Below are the code and all the weights of a small trained network. Each question names an input and a class and asks about switching units off, where a switched-off unit gives its printed mean instead of its output.

import numpy as np


def w(rows, s, z=0):
    codes = np.array(rows[::2]) - 128.0
    scale = np.full(codes.shape[1], s)
    scale[-1] = z or s
    return codes * scale


def norm(h):
    return h / np.sqrt((h * h).mean(-1, keepdims=True) + 1e-5)


def f(y):
    return np.maximum(y, 0)


def log_softmax(a):
    a = a - a.max(-1, keepdims=True)
    return a - np.log(np.exp(a).sum(-1, keepdims=True))


def net(x, mask):
    res = np.array(x, float).reshape(1, 3) / 4 @ E
    u = 0
    for l in range(3):
        y = f(norm(res) @ A[l][:, :-1].T + A[l][:, -1])
        res = res + np.where(mask[u : u + 5], y, B[l][:, -1]) @ B[l][:, :-1]
        u += 5
    return log_softmax(norm(res)[-1] @ U[:, :-1].T + U[:, -1])


A, B = {}, {}
E = w([
[155,54,2,212],'x0',
[113,183,50,83],'x1',
[75,233,135,185],'x2',
],0.0065)
A[0] = w([
[87,166,113,137,126],'0.n0',
[200,137,167,148,145],'0.n1',
[183,186,29,57,3],'0.n2',
[19,103,251,73,112],'0.n3',
[102,109,118,128,158],'0.n4',
],0.011,0.0037)
B[0] = w([
[239,130,168,159,168],'0.n0',
[104,121,155,134,166],'0.n1',
[255,156,119,106,194],'0.n2',
[71,117,45,175,255],'0.n3',
[60,80,162,83,148],'0.n4',
],0.0063,0.0069)
A[1] = w([
[123,2,94,13,116],'1.n0',
[56,228,31,170,155],'1.n1',
[209,208,135,81,121],'1.n2',
[182,148,92,32,3],'1.n3',
[74,158,10,78,24],'1.n4',
],0.0066,0.002)
B[1] = w([
[85,172,123,22,252],'1.n0',
[111,93,135,84,255],'1.n1',
[149,86,118,171,209],'1.n2',
[185,115,122,163,186],'1.n3',
[129,254,240,111,176],'1.n4',
],0.0069,0.0042)
A[2] = w([
[88,58,177,158,80],'2.n0',
[139,200,124,249,211],'2.n1',
[107,117,201,172,38],'2.n2',
[163,126,35,164,249],'2.n3',
[207,181,97,122,1],'2.n4',
],0.012,0.0014)
B[2] = w([
[210,238,121,195,208],'2.n0',
[170,73,119,1,249],'2.n1',
[156,91,61,163,182],'2.n2',
[29,104,193,187,254],'2.n3',
[169,165,138,168,226],'2.n4',
],0.0091,0.0058)
U = w([
[228,177,82,172,71],'0',
[142,89,92,37,61],'1',
[9,157,112,171,250],'2',
],0.014,0.0022)

Each question gives the input, the list of numbers given to net, and the class t.
The units are the neurons (one row each of A and B). Each row of codes is followed by its name. A weight is (code - 128) times the scale printed after its matrix; where a second scale follows, it is the last column's (A, B and U).
mask holds one flag per neuron, layer by layer. A switched-off neuron (its flag False) gives its mean, the last column of its row in B, instead of its output. The means were averaged over made-up inputs and are rounded, as every weight is.
A unit's drop is (log p(t) with every unit on - log p(t) with that unit switched off) / (log p(t) with every unit on - log p(t) with every unit switched off).
The circuit of an input: a set's keep is (log p(t) with only the set's units on - log p(t) with every unit switched off) / (log p(t) with every unit on - log p(t) with every unit switched off). Starting from the 12 units with the biggest drops (on a tie, the unit counted first), units are removed one at a time, each time the one whose removal leaves the highest keep (on an exact tie, the one counted first), for as long as the keep stays at least 0.8.
circuit, biggest first: the units of the circuit, biggest drop first
most important unit: the unit with the biggest drop
top k neurons: the k neurons with the biggest drops, biggest first
k most important neurons of layer l: the k neurons of layer l with the biggest drops, biggest first
drop when u is switched off: that unit's drop, to one decimal
input [-6,-7,-4], class 0: most important unit : 2.n0
input [-2,-6,5], class 0: top 3 neurons : (2.n0; 0.n2; 1.n1)
input [-5,-6,2], class 0: top 3 neurons : (2.n0; 2.n3; 1.n0)
input [-5,3,-2], class 2: top 4 neurons : (0.n3; 2.n1; 1.n4; 0.n2)
input [-4,-6,0], class 0: top 2 neurons : (2.n0; 2.n3)
input [2,2,4], class 1: top 2 neurons : (2.n1; 2.n0)
input [-5,2,6], class 1: circuit, biggest first : (2.n1; 0.n0; 1.n0; 2.n0)
input [0,6,-5], class 0: top 3 neurons : (0.n2; 2.n1; 2.n4)
input [7,5,2], class 2: top 2 neurons : (2.n3; 2.n0)
input [-7,7,-7], class 0: 2 most important neurons of layer 0 : (0.n2; 0.n4)
input [-5,0,0], class 2: top 3 neurons : (2.n1; 1.n1; 0.n3)
input [-8,-8,1], class 0: top 3 neurons : (2.n0; 2.n3; 1.n0)
input [-7,-2,-1], class 2: 2 most important neurons of layer 2 : (2.n1; 2.n4)
input [-4,4,7], class 1: most important unit : 2.n1
input [3,7,-6], class 0: 3 most important neurons of layer 1 : (1.n1; 1.n3; 1.n4)
input [-5,-5,-4], class 0: top 3 neurons : (2.n0; 2.n3; 0.n1)
input [8,3,-7], class 2: top 3 neurons : (2.n3; 2.n1; 1.n1)
input [-2,8,5], class 0: top 2 neurons : (2.n4; 0.n2)
input [-2,5,7], class 1: top 2 neurons : (2.n1; 2.n0)
input [5,-2,2], class 2: circuit, biggest first : (2.n3)
input [2,4,6], class 1: 2 most important neurons of layer 2 : (2.n1; 2.n0)
input [8,-3,-3], class 2: 2 most important neurons of layer 2 : (2.n3; 2.n1)
input [-6,7,-4], class 0: 2 most important neurons of layer 1 : (1.n3; 1.n2)
input [2,-1,8], class 1: drop when 2.n1 is switched off : 0.9
input [8,2,-2], class 2: drop when 2.n3 is switched off : 0.3
input [4,-3,7], class 1: drop when 2.n1 is switched off : 0.9
